Here is a tiny trained network, its code and every weight. The questions are about switching its units off for an input and a class, where a switched-off unit gives its printed mean instead of its output.

import numpy as np


def w(rows, s, z=0):
    codes = np.array(rows[::2]) - 128.0
    scale = np.full(codes.shape[1], s)
    scale[-1] = z or s
    return codes * scale


def f(y):
    return y / 2 * (1 + np.tanh(0.7978845608 * (y + 0.044715 * y**3)))


def log_softmax(a):
    a = a - a.max(-1, keepdims=True)
    return a - np.log(np.exp(a).sum(-1, keepdims=True))


def net(x, mask):
    res = np.array(x, float).reshape(1, 8) / 4 @ E
    y = f(res @ A[0][:, :-1].T + A[0][:, -1])
    res = res + np.where(mask, y, B[0][:, -1]) @ B[0][:, :-1]
    return log_softmax(res[-1] @ U[:, :-1].T + U[:, -1])


A, B = {}, {}
E = w([
[130,127,128,129,126,127,130,126,128,128,127],'x0',
[128,129,128,126,127,126,128,129,126,127,128],'x1',
[114,223,249,172,92,138,146,180,21,49,166],'x2',
[156,232,16,161,130,121,157,83,28,249,203],'x3',
[128,128,128,126,130,129,128,128,127,129,130],'x4',
[212,199,99,104,207,133,124,17,181,25,192],'x5',
[127,126,129,128,128,127,128,128,129,127,127],'x6',
[112,186,16,92,105,123,2,214,96,54,36],'x7',
],0.0056)
A[0] = w([
[137,84,66,138,124,97,139,110,146,129,96,50],'N1',
[131,114,192,134,142,137,176,104,158,169,153,76],'N2',
[116,56,191,109,105,114,137,254,60,230,100,5],'N3',
[125,168,57,117,144,147,61,192,139,63,75,82],'N4',
[120,146,120,124,139,136,114,127,117,156,157,73],'N5',
[148,78,217,120,124,128,163,94,146,177,179,61],'N6',
[116,78,185,123,146,140,112,143,155,47,104,83],'N7',
[126,38,246,98,133,155,96,172,234,14,90,78],'N8',
[122,176,41,85,130,114,35,197,109,46,84,62],'N9',
[117,116,144,133,102,122,144,172,116,187,97,22],'N10',
[143,136,120,114,133,127,129,128,103,148,141,89],'N11',
[156,182,111,129,162,124,130,64,166,45,158,51],'N12',
[115,183,186,144,115,138,141,149,92,91,138,56],'N13',
[100,111,129,133,104,135,121,158,119,156,132,39],'N14',
[109,77,71,91,138,123,135,103,197,159,124,52],'N15',
[140,169,110,119,149,114,117,108,73,188,154,62],'N16',
[98,99,156,136,108,129,118,194,106,206,100,28],'N17',
[137,245,28,143,147,150,158,112,30,253,205,45],'N18',
[135,115,176,139,139,136,134,110,142,160,152,67],'N19',
[141,92,173,114,131,122,123,149,163,93,103,63],'N20',
[155,97,207,143,169,107,200,65,146,164,158,70],'N21',
[118,170,204,141,104,117,126,134,55,72,152,65],'N22',
[135,172,230,140,145,109,136,173,55,74,136,54],'N23',
[143,59,59,109,154,121,109,102,235,171,119,49],'N24',
[169,144,127,122,140,131,130,111,140,109,130,32],'N25',
[127,77,90,104,170,133,125,119,170,171,116,45],'N26',
[90,120,133,126,93,130,127,157,120,158,120,30],'N27',
[133,102,206,129,154,131,156,91,173,191,170,64],'N28',
[107,91,163,131,154,117,127,144,165,83,104,26],'N29',
[104,90,151,153,115,145,118,183,111,209,100,29],'N30',
[147,50,64,126,129,115,110,97,213,165,108,43],'N31',
[127,115,179,125,144,142,170,108,146,159,152,70],'N32',
[135,195,238,110,142,124,138,163,60,64,163,52],'N33',
[138,145,56,131,132,134,87,183,105,68,75,79],'N34',
[137,161,141,144,94,118,149,133,114,110,125,45],'N35',
[128,98,176,114,132,113,129,146,169,88,101,71],'N36',
[116,103,180,137,108,148,172,79,170,156,174,69],'N37',
[134,173,107,97,135,114,132,105,74,183,154,54],'N38',
[123,69,175,115,136,120,114,136,144,65,116,87],'N39',
[149,182,118,90,149,124,125,29,181,4,206,17],'N40',
[168,177,104,134,162,142,134,73,185,57,173,27],'N41',
[113,104,164,124,124,112,128,138,171,89,106,56],'N42',
],0.0085,0.003)
B[0] = w([
[126,127,131,137,123,165,137,130,117,125,143,140],'N1',
[120,130,131,118,110,112,126,130,129,69,133,166],'N2',
[134,129,122,127,145,90,131,121,128,167,13,210],'N3',
[126,143,116,120,113,105,117,128,136,44,134,188],'N4',
[124,111,133,129,139,125,126,118,126,128,143,130],'N5',
[123,140,121,130,115,111,124,143,133,45,134,181],'N6',
[137,136,131,128,130,93,121,137,122,167,176,181],'N7',
[133,127,122,128,140,60,130,119,125,194,208,246],'N8',
[121,131,136,136,103,106,142,123,120,22,140,206],'N9',
[132,127,130,134,142,126,121,118,116,131,88,148],'N10',
[138,121,124,125,130,121,119,140,133,130,139,130],'N11',
[133,121,143,150,133,107,136,128,119,162,41,176],'N12',
[125,126,126,115,129,191,125,131,133,137,137,166],'N13',
[140,125,141,125,138,124,127,121,133,128,105,135],'N14',
[123,119,128,131,120,200,127,128,122,144,135,165],'N15',
[124,125,138,132,136,102,135,115,115,153,171,159],'N16',
[132,130,132,126,145,107,125,124,135,140,63,170],'N17',
[130,121,134,122,132,62,128,133,140,196,227,240],'N18',
[119,142,125,127,121,119,125,125,126,104,130,142],'N19',
[126,131,128,142,135,107,141,119,116,157,159,156],'N20',
[127,132,119,120,114,107,128,129,123,40,132,193],'N21',
[136,127,113,123,117,218,135,135,140,145,131,184],'N22',
[123,119,117,125,125,229,118,135,129,139,139,192],'N23',
[121,131,148,126,121,239,122,134,122,157,142,187],'N24',
[123,131,151,127,133,125,142,138,122,135,110,129],'N25',
[131,133,127,126,130,185,126,147,126,134,136,154],'N26',
[124,126,133,133,143,117,122,133,141,132,101,139],'N27',
[133,128,127,132,117,115,123,126,120,48,136,177],'N28',
[130,129,125,131,131,109,134,127,124,160,157,152],'N29',
[131,125,137,124,149,116,126,140,130,128,69,166],'N30',
[133,139,117,131,133,225,133,118,132,149,136,177],'N31',
[119,136,126,126,109,111,114,131,134,91,129,155],'N32',
[125,122,132,140,126,247,130,107,128,134,133,197],'N33',
[132,127,139,133,117,114,139,117,131,52,140,176],'N34',
[122,126,103,116,135,144,125,133,130,133,134,131],'N35',
[121,119,118,118,136,96,122,141,140,154,161,160],'N36',
[136,141,121,135,114,114,126,117,126,66,133,170],'N37',
[123,123,129,127,137,100,123,129,126,150,169,157],'N38',
[125,128,144,129,131,99,139,125,122,160,167,168],'N39',
[123,124,117,113,150,87,123,138,131,176,4,199],'N40',
[126,111,138,132,145,99,121,139,128,159,49,176],'N41',
[132,121,120,124,130,106,128,123,125,153,153,151],'N42',
],0.028,0.011)
U = w([
[135,101,126,132,148,96,140,128,133,185,216,199],'0',
[127,128,120,134,99,128,134,123,136,31,147,143],'1',
[127,107,114,132,130,254,135,129,135,156,150,165],'2',
[137,96,139,136,174,114,136,136,132,164,45,2],'3',
],0.007,0.00074)

Each question gives the input, the list of numbers given to net, and the class t.
The units are the neurons (one row each of A and B). Each row of codes is followed by its name. A weight is (code - 128) times the scale printed after its matrix; where a second scale follows, it is the last column's (A, B and U).
mask holds one flag per neuron, in row order. A switched-off neuron (its flag False) gives its mean, the last column of its row in B, instead of its output. The means were averaged over made-up inputs and are rounded, as every weight is.
A unit's drop is (log p(t) with every unit on - log p(t) with that unit switched off) / (log p(t) with every unit on - log p(t) with every unit switched off).
The circuit of an input: a set's keep is (log p(t) with only the set's units on - log p(t) with every unit switched off) / (log p(t) with every unit on - log p(t) with every unit switched off). Starting from the 12 units with the biggest drops (on a tie, the unit counted first), units are removed one at a time, each time the one whose removal leaves the highest keep (on an exact tie, the one counted first), for as long as the keep stays at least 0.8.
circuit, biggest first: the units of the circuit, biggest drop first
most important unit: the unit with the biggest drop
top k neurons: the k neurons with the biggest drops, biggest first
drop when u is switched off: that unit's drop, to one decimal
input [-2,1,3,2,6,-8,7,-5], class 3: circuit, biggest first : N3
input [-3,1,-8,-7,2,8,-6,-6], class 2: top 2 neurons : N24, N31
input [6,8,-7,-5,-1,-3,2,-1], class 2: top 3 neurons : N24, N31, N18
input [-7,-6,-6,-1,-4,8,6,-2], class 3: top 3 neurons : N40, N41, N12
input [-1,-8,-8,-8,0,-8,3,2], class 0: top 3 neurons : N8, N33, N7
input [1,2,8,-4,-6,0,-1,-7], class 2: top 3 neurons : N33, N23, N22
input [3,-4,8,-8,-1,-3,0,8], class 0: top 3 neurons : N8, N7, N39
input [-5,-1,-4,1,-8,2,-8,-3], class 2: top 3 neurons : N9, N24, N4
input [4,-8,2,0,2,-2,1,-2], class 1: top 2 neurons : N40, N24
input [4,3,2,0,7,8,-4,6], class 3: top 2 neurons : N40, N12
input [3,3,7,-6,-6,-6,-6,6], class 2: top 2 neurons : N23, N33
input [7,7,-5,0,1,5,-8,3], class 2: top 2 neurons : N24, N3
input [-5,1,7,1,5,8,7,0], class 3: top 4 neurons : N40, N12, N41, N24
input [3,-5,5,-4,-5,-5,7,-3], class 2: most important unit : N23
input [-8,1,-3,-7,2,-3,1,7], class 0: top 2 neurons : N8, N7
input [-2,3,-3,-4,7,-6,3,6], class 1: top 2 neurons : N9, N4
input [8,7,-7,6,6,-5,3,-1], class 2: top 2 neurons : N8, N24
input [3,-4,5,-3,-6,6,7,-3], class 3: drop when N12 is switched off : 0.2
input [-3,4,8,-8,-5,4,7,3], class 0: drop when N7 is switched off : 1.1
input [-7,-6,-1,5,-5,-8,-7,6], class 3: most important unit : N3
input [-6,-4,5,5,-7,7,-7,-5], class 3: drop when N41 is switched off : 0.1
input [-1,8,5,-7,2,5,5,3], class 0: drop when N16 is switched off : 0.0
